In the rows, zero is written as 128.
Each row of numbers belongs to one of the objects below and depends on some of the facts about them. Some rows are named. Which object is each other row?

Some facts about the objects:
α: is directly part of; ψ: belongs to class
α k976 <- k10, k351, k806
α k292 <- k102, k127, k235, k637
α k892 <- k110, k207
α k762 <- k113, k177, k371, k401, k976
α k72 <- k114, k478, k746, k952
α k546 <- k117, k126, k360, k773, k835
α k844 <- k147, k294
α k407 <- k150, k357, k76, k971
α k925 <- k153, k433, k808
α k37 <- k164, k203, k392, k460, k648, k800, k850, k987
α k478 <- k166, k436, k650
α k789 <- k196, k407, k448, k614, k863, k892
α k987 <- k209, k504, k769
α k429 <- k213, k887, k901
α k614 <- k218, k277, k393
α k308 <- k257, k416, k466, k526, k546, k864, k925
α k65 <- k261, k264, k292
α k33 <- k278, k429, k482, k751
α k114 <- k286, k437, k684, k697
α k264 <- k303
α k850 <- k330, k503
α k751 <- k354
α k816 <- k39, k508
α k475 <- k396, k543, k629, k844
α k800 <- k414, k720, k84
α k164 <- k447, k67, k918
α k416 <- k458, k774
α k526 <- k480, k77
α k392 <- k570
α k571 <- k816, k919
α k371 <- k845
{k10, k114, k117, k150, k153, k203, k213, k235, k277, k294, k303, k396, k414, k436, k437, k503, k504, k67, k816, k864} ψ 909
{k102, k113, k126, k207, k218, k278, k286, k292, k308, k33, k330, k351, k354, k357, k37, k392, k407, k416, k429, k466, k478, k480, k508, k526, k546, k570, k571, k629, k65, k650, k72, k720, k746, k762, k769, k774, k789, k800, k845, k850, k863, k887, k892, k925, k976} ψ 53
{k110, k147, k196, k209, k371, k39, k393, k401, k458, k460, k475, k482, k614, k697, k773, k806, k808, k84, k844, k901, k918, k971, k987} ψ 30
{k127, k166, k177, k257, k264, k360, k433, k447, k543, k76, k77, k919, k952} ψ 755
{k164, k261, k448, k637, k648, k684, k751, k835} ψ 41

Some objects and their rows:
k648: [139 133 158 112 106 138 109 118 135  96 132 137 128 129 123 119 137 106
 127 137 129 134 102  89 129 138 167 132 137 148 111 126 107 135 126 127
 137 137 119 141 128 132 142 138 138 144 117 112 128 164 140]
k697: [121  57  67  21 119 101 125 131 160  77 115 133 167 107  87 140 131 108
 123 112 134 116 115  94  95  50 101 127 143 105 122 142 126 132 116 131
 120 137 114 149 115 105 120  79 132 142 145 121 121  84 147]
k526: [120 123 117 183 132 136 139 109  75 167 138 134 111 125 112 148 105 143
 141 100 121 116 138 166  94 149 115 102 158 124 142 128 122 118 140 120
 121 122 160  91 119 126 103 129 120 119 127 181 116  81 119]
k480: [135 139 118 129 142 103 133 133 108 157 128 129 154 131 141 129 132 131
 128 117 125 118 126 151  85 129 115 102 155 126 136 132 136 120 128 125
 125 135 146  90 117 131 114 116 121 113 139 111 114 108 105]
k401: [109  91  99  84 114  76 131 116 141  75 137 134 158 128 129 123 135  92
 129 130 150 120 124 123  73  73  76 131 138 114 143 133 124 141 127 134
 117 126  87 157 120 123 161  90 121 164 136 127 118 112 137]
k925: [125 156  87 202 144 122 128 119  99 217 118 136 132 119 186 137 120 163
 138 101 129 121 144 168  68 107 129  97 148 130 142 130 101 114 131 122
 115 134 152 100 113 132  77 128 125 110 124 178 109 130 111]
k887: [123 142 124 112 142 110 131 130 123 141 129 122 154 123 151 115 128 114
 126 131 128 123 141 133 131 113 106 135 139 130 137 124 151 134 133 132
 122 120 130 126 120 118 130 123 122 129 137 104 126 119 126]
k650: [126 105  52  70 112  99  96 161 153 128 110 113 164 124 133 118 114 142
 115 113 131 126 135 158 103  76 122 152 131 121 129 126 136 122 117 140
 119 142 117  97 108 102 135 108 120 100 143  27 103 125  98]
k147: [120  99  91  70 126  79 144 119 125  84 126 141 139 122  96 139 117  71
 128 130 133 113  94  70  97  85  77 117 164 100 138 133 134 146 135 135
 138 118 103 160 135 138 137 102 134 176 128 152 140  64 168]
k448: [132 171 144 109 147 136 125 120 151 113 129 128 137 124 125 126 142 127
 113 149 132 133 144  98 127 146 146 104 103 104 115 145 111 131 117 125
 139 130 115 163 140 140 137 134 128 110 114 178 149 157 126]
k277: [149 200 220 144 153 185 140 152 157 155 129 126  89 152  72 127 134 137
 112 165 114 143 133  98 216 224 179 114  71 122  94 134 123 122 123 125
 150 142 124 171 152 157 141 157 128 120 113 159 173 131 136]
k436: [158 100 195 114  88 192 126 181 175 102 128 114  96 156  32 135 135 180
 120 146 112 140  98  88 232 199 172 136  83 150  89 123 133 105 123 116
 133 155 146 171 137 127 148 136 144 117 103  75 141  85 134]
k261: [139 125 169 128 107 142 130 134 139  91 138 125 126 125 118 124 145 122
 124 150 130 131 120 105 132 145 118 120 111 134 125 132 125 127 131 128
 122 138 112 180 127 133 160 129 137 131 114 123 135 124 128]
k303: [160 161 215 183 107 188 124 178 156 160 132 123  91 165 117 116 153 156
 126 166 124 146 129 118 180 184 150 137  79 155 103 121 126 118 126 127
 124 155 119 169 138 139 151 146 136 132 106 103 154 133 131]
k789: [107 144  90 126 164 111 120 122 105 158 127 126 128 127 111 135  82 125
 122 122 137 127 171 179 118 128 130 130 121  89 134 135 116 131 137 122
 139  97 116 100 136 114 130 134 106 101 137 173 140 144  97]
k844: [ 88  84  88 134 131 105 133  92 134  67 134 134 130 103  99 141 126 134
 135 105 149 122 116 155  86  85  81 115 102 112 141 137  94 130 126 128
 107 112 104 183 127 121 151  99 120 147 126 205  93 128 134]
k971: [ 98 134 105  59 181  94 144  88 141  79 132 135 163 103 102 133 149 108
 114 125 141 122 128  79 104 110 101  88 112  78 131 155 114 132 116 125
 135 111 111 168 137 141 136 101 116 138 137 226 129 149 127]
k278: [124 128 108 111 138 108 129 127 117 123 128 121 153 124 152 120 124 122
 124 131 126 124 139 120 123 117  99 125 135 132 133 128 144 130 132 130
 124 118 136 134 119 123 122 124 124 133 142 106 120 121 122]

Rows to name:
No name comes twice in this set of rows, the named rows included.
[ 99  82  74 113 122  95 108  85 114 100 127 150 133 118 110 135 112 100
 150 100 144 127 102  96  94  58 130 139 154 122 126 132  81 152 135 125
 127 108 115 139 119 121 131 111 132 171 128 182 107 165 167] -> k987
[ 95  82  70 166 102  85 130 123 132  68 137 131 120 123 136 147 112 134
 143 112 154 123 122 155  82  49  77 132 120 117 152 129 104 140 139 133
 107 115  94 190 138 124 150  96 127 148 120 171 101 122 139] -> k371

Now the same objects, written a new way:
Known rows:
k39: [120 121 124 109 122 168  62 121 173 116 122  89  86 143 105 151 152  78
 114 104 126 166  77  97 140 114 170 122 148 107 131 134  98 177  70 127
 167 146 104 140  88 103 174 168 107 147 144 109 118 158]
k164: [161 121 154  83 142 160  90 153 136 138 129  55 127 131 100 161 126  89
  90  83 125 182  73  79 176 154 151 128 115 126 103 128 121 166  75 104
 202 127 119 133 106 132 127 190  86 166 143 145  97 134]
k503: [128  98 108  61 152 142  63 120 153 129  80 102 117 153 124 160 167 110
  68 141 117 168  88  80 146 134 162 120 123 114 127 156 111 183  72 132
 172 151  88 102 128 147 145 189 108 140 162 145  79 116]
k976: [112 150 169  73 105 148  84 122 154 148 120  86 116 142  84 168 147  99
 115 125  81 169 113  93 160 133 156 109 152 127 129  96 110 184  95 139
 160 142 109 120 154  96 154 189  95 129 162 143 164 106]
k952: [109  98 140 102 145 153  47 106 151 115 153  76 102 103 111 159 167 134
 110 101 139 167 102  95 124 131 200 106 122 135  70 100  85 163  99 112
 189 160 115 121  83 124 133 201 117 142 176 125  97 128]
k126: [105 130 157  73 141 137  72 136 148 140 124  57  94 134 120 155 133 103
 116 161  89 174  98  88 150 111 174 132 129 120 121  90 106 176  91 164
 150 142 116 102 131  82 132 172 111 120 168 151 176 127]
k33: [130 148 148  89 129 137  76 136 156 139 115  71 119 150  91 154 168 111
 112 130  93 162  97  95 147 133 158 130 131 146 132  93  98 178  96 141
 157 126 121 122 141  96 140 179 105 132 168 144 168 130]
k278: [126 143 135  88 131 139  62 135 156 139 109  71 123 144  96 159 160 110
 103 144  90 154  98  87 143 123 161 131 127 138 125  91  90 172 100 147
 159 134 120 125 133  87 140 171 112 135 175 151 168 129]
k751: [166 134 146 105 142 153  81 147 133 131 111  55 111 136  75 153 138  92
 104  98 133 172  75  85 173 161 147 133 112 139  85 118 103 165  95 106
 209 109 107 136 111 127 125 192 100 168 153 141 112 147]
k429: [137 151 142  96 133 134  75 137 156 135 106  72 121 150  86 154 174 112
 110 131  95 159  95  93 148 134 155 131 125 150 129  90  90 178 102 138
 159 121 119 122 142  94 144 176 108 133 172 146 168 135]
k213: [137 116  94  89 155 134  52 114 148 118  55 101  99 159  91 150 185 114
  84 159 128 154  88  84 143 144 156 124 117 130 106 141  87 179  96 133
 180 128  73 106 133 140 143 188 127 142 177 140  96 136]
k414: [128  98 107  61 153 142  63 119 153 129  79 102 118 153 124 162 167 110
  67 140 117 167  87  79 147 134 162 120 124 114 128 156 111 183  70 131
 172 151  88 102 129 147 146 188 108 140 163 146  78 117]
k84: [128 110 115  95 130 168  71 127 173 111 119  88 108 140 120 166 149  77
  90  90 123 169  67  86 146 112 172 117 133 101 147 134  98 179  59 119
 164 152 112 133  84 105 184 157  96 144 138 112  98 157]
k769: [125 129 140  66 134 145  71 142 158 144 126  70 144 139 121 170 149 107
  83 126  82 164  92  82 146 115 165 126 126 125 144 102 105 174  79 143
 153 152 133 121 128  92 146 168  97 133 165 156 149 117]
k650: [112 121 131  82 123 149  51 127 160 150 131  64 123 144 117 158 146 103
 123 132  91 158 116  97 148 126 169 131 131 121 125  77 108 180  98 140
 165 141 125 124 121  90 112 192 108 122 171 138 173 103]
k235: [102 112 107  65 132 142  72 117 146 155  76  93  99 169 100 157 174 123
  79 154 116 166 117  88 137 148 173 126 131 139 106 160 108 177  72 147
 156 144  77 112 119 152 109 197 123 156 163 127 104 132]
k65: [113 147 156  77 117 141  86 137 155 159 126  68 120 154  96 158 163 116
 110 127  87 169 112  96 144 134 166 131 138 150 131 101 109 177  83 147
 146 133 122 126 135 102 124 183 103 138 161 138 171 128]
k508: [115 140 150  79 127 145  63 136 159 149 128  71 123 142 107 157 152 109
 107 140  86 161 102  92 141 119 164 132 140 130 126 102 105 173  89 152
 155 145 124 129 134  91 135 177 107 137 172 153 169 118]

Name these rows:
No name comes twice in this set of rows, the named rows included.
[115 110 119  75 149 147  47 118 157 134  90 102  98 156 114 145 171 112
  90 158 121 166  93  92 136 130 159 131 142 114 111 163 117 179  78 145
 177 150  85 116 134 143 134 196 118 148 176 151  98 116] -> k396
[122 100 144  87 155 151  63 116 151 108 150  79 124  99 119 171 168 138
  75  93 133 172  83  83 124 122 198 102 116 135  89 118  84 159  83 113
 181 169 124 116  87 126 160 180 105 148 172 140  76 137] -> k447
[127 112 116  99 127 166  68 125 172 112 118  89 102 141 116 163 150  77
  96  94 123 168  70  88 145 114 172 118 137 103 142 133  96 179  63 120
 164 150 109 133  85 104 181 161  99 144 138 110 104 158] -> k460
[121 111 160 102 146 135  50 117 148 113 136  94 101  88 105 145 157 139
 104 109 122 163  83  76 116 114 210 102 139 159  73 115  68 149  92 112
 164 162 106 116  80 131 146 193 120 155 147 118 109 132] -> k76
[114 113 122  78 152 149  42 120 162 135  99 103 100 156 118 140 174 114
  89 161 122 166  91  96 129 125 157 137 148 113 110 171 124 178  76 150
 180 153  88 124 137 143 135 195 119 152 182 160  98 115] -> k294
[100 143 140  70 114 144  79 139 151 170 121  61 125 155  98 166 155 120
  96 140  81 162 122  91 137 129 175 133 133 150 121 105 102 168  81 159
 138 144 121 131 120  96 111 176 110 149 166 138 174 132] -> k102
[107 114 125  63 122 149  63  98 147 132  71 117  94 150  90 166 154  97
  89 152 110 167 111  84 158 143 156  98 147 105 107 149 108 187  89 134
 180 153  61 102 147 142 155 202 112 139 166 138  93 101] -> k10
[116 101 103 112 119 173  50 113 175 118 125  83  88 144 117 154 146  71
 132  94 132 163  90 100 147 123 176 121 137  98 128 107 100 184  79 115
 177 142 104 136  75 102 149 184 108 132 143  93 121 142] -> k697
[119 135 149  83 122 144  71 131 160 149 130  69 120 149 106 155 158 106
 124 122  92 167 110  99 150 133 164 129 137 135 133  86 112 184  94 137
 159 133 123 122 135  97 124 193 102 124 163 137 171 112] -> k72
[138 128 100 124 132 157  59 121 168 100  95  88  88 147  88 154 168  80
 107 110 134 154  68  91 142 122 165 122 127 118 124 119  72 175  85 121
 173 130  98 136  89  97 182 157 116 146 152 107 116 177] -> k901
[115 148 164  75 112 145  83 128 155 147 122  81 117 145  91 163 152 103
 115 126  84 169 110  94 156 132 158 117 148 132 132  96 109 183  92 141
 158 139 114 121 148  96 146 187  97 130 162 144 165 112] -> k762

The same objects again, as new rows of numbers:
Known rows:
k503: [138 116 152  91 140 137 118 131  89 138 114  61  51 118 142 155 165 119
 142 160 117 164  87 102 174 140]
k203: [139 115 151  92 141 137 117 131  89 137 113  63  51 119 141 154 164 119
 142 160 114 164  88 100 174 139]
k437: [159 123 141  94 160 135 166 126  93 145  75 117  31 140 103 152 141 143
 158 159 160 129 106 109 176 102]
k360: [172 141  95  93  87 107  89 120 117 125 118 155 129 225 149 107 139 158
 127 138 137 152 151 136 127 177]
k925: [106 148 141 145 113 156 171 153 157 112 156 175 139 134 181 118 131 106
 114 153 128 121 156 183  99  71]
k150: [131 138 178 101 144 128 129 149 104 149  98  82 110 142 104 158 136 100
 179 132 106 155 109 127 202 120]
k218: [101 123 112 174 134 128 145 149 163 142 143 139 169 163 108 135 110  83
 117 105  74 145 142 149 129  72]
k845: [127 100  74 158 138 169 140 127 151 131 166 153 129 138 123 115 124  73
 116 121 109 109 158 119 101  88]
k458: [ 97 119 146 115 112 168 105 133  74 127  99 141 161 126 132  89 127 154
 110 115 190 121 107 139 131 209]
k294: [156  91 117 112 127 134 170 155 108 104  92  40  80 119 122 158 125 114
 168 177 139 127 113 115 188 156]
k33: [120 161 130 150 155  85 169 141 124 114 170 153 140  99 144 132 105  96
 127 142 105 111 141 151  83  78]
k429: [119 169 128 149 161  68 169 143 101 115 175 150 141 100 146 130  98  91
 131 143 105 112 139 147  75  80]
k393: [ 95 128 165 125 135 137  91 123 109 133  93 127 205 115  82 109 113 147
 124  79 134 135 104 139 152 194]
k436: [157 122 139  95 158 134 164 127  92 143  78 114  34 138 107 152 142 138
 160 158 157 131 106 111 177 106]
k816: [156 148 190  81 147 126 155 137 120 109 112  91  85  76 140 158 142 123
 181 175 137 118 121 138 176 126]
k460: [101 108 142 117 133 145  74 109  95 123 108 108 142  91 118 106 140 166
  89 104 139 142  82 110 126 210]
k987: [103 140 187  97 143 137  75  99 125  98 119 121 157  43 138 115 149 183
  97 116 126 136  87 137 117 196]
k543: [192 113  65 111 101  78 102 114 151  98 111 109 142 189 113 129 115 163
 131 140 107 135 150 116 134 191]

Which object is each row?
No name comes twice in this set of rows, the named rows included.
[131  97  71 154 140 178 136 122 150 130 170 157 129 135 120 110 127  66
 120 118 109 106 161 114  99  90] -> k351
[120 106  81 172 128 132 161 145 149 128 149 131 130 147 127 130 110  93
 105 133 110 121 141 131 108  88] -> k508
[102 160 167 157 144 116 152 142 200 120 148 156 196 120 118 142 113  96
 132 108  61 137 154 183 128  53] -> k407
[198 127  77  88 118 112  66  88 138 119 138 151 136 184 110 110 136 142
 142 117 112 127 163 101 122 180] -> k177
[133 142 123 149 160 123 189 120 187 113 125 194 106 116 120 138 120 145
 111 141 119 104 149 160  97  34] -> k478
[125 110  78 169 146 133 174 132 153 137 127 164 101 158 112 130 116 117
  98 129 120 121 138 130 105  62] -> k746
[128 177 159 100 112  50 125 100  86 127 132  90 149  67 135 138 113 181
 224  97 168 109 143  94  96 101] -> k751
[204 185 164  94 105  59  79 105 186 128 149 162 144 133 133 146 125 167
 134 140 131 104 154 127 134 184] -> k264
[124 138 130 154 137 125 167 138 181 106 158 153 145 100 144 136 116 108
 117 142 103 108 153 161 101  76] -> k571
[121 105 129 110 139 177  81 104  94 123 115 141 164  91  97  90 125 137
 125  97 169 100 119 109 126 209] -> k401
[118 143 165  96  96  93  89  81 147 122 130  71 127  59 154 146 159 206
 182  96 130 147 125  89 107  97] -> k164
[101 115  94 165 106 164 163 160 128 135 147 156 125 180 163 112 126  91
 101 142 135 134 145 155 106  85] -> k126
[126 108 148 119 125 135 141 127 147  59  92  97 193  45 114 118 101 177
 127 139 160  90 120 156 135 213] -> k844
[189 134  85 102 110  79  85 105 138 119 121 134 134 193 115 124 125 161
 132 129 109 139 147 111 129 181] -> k919
[137 165 169 172 116 109 150 148 203 155 185 165 133  81 149 159 111  97
  98 143 141  76 149 137 119 100] -> k292

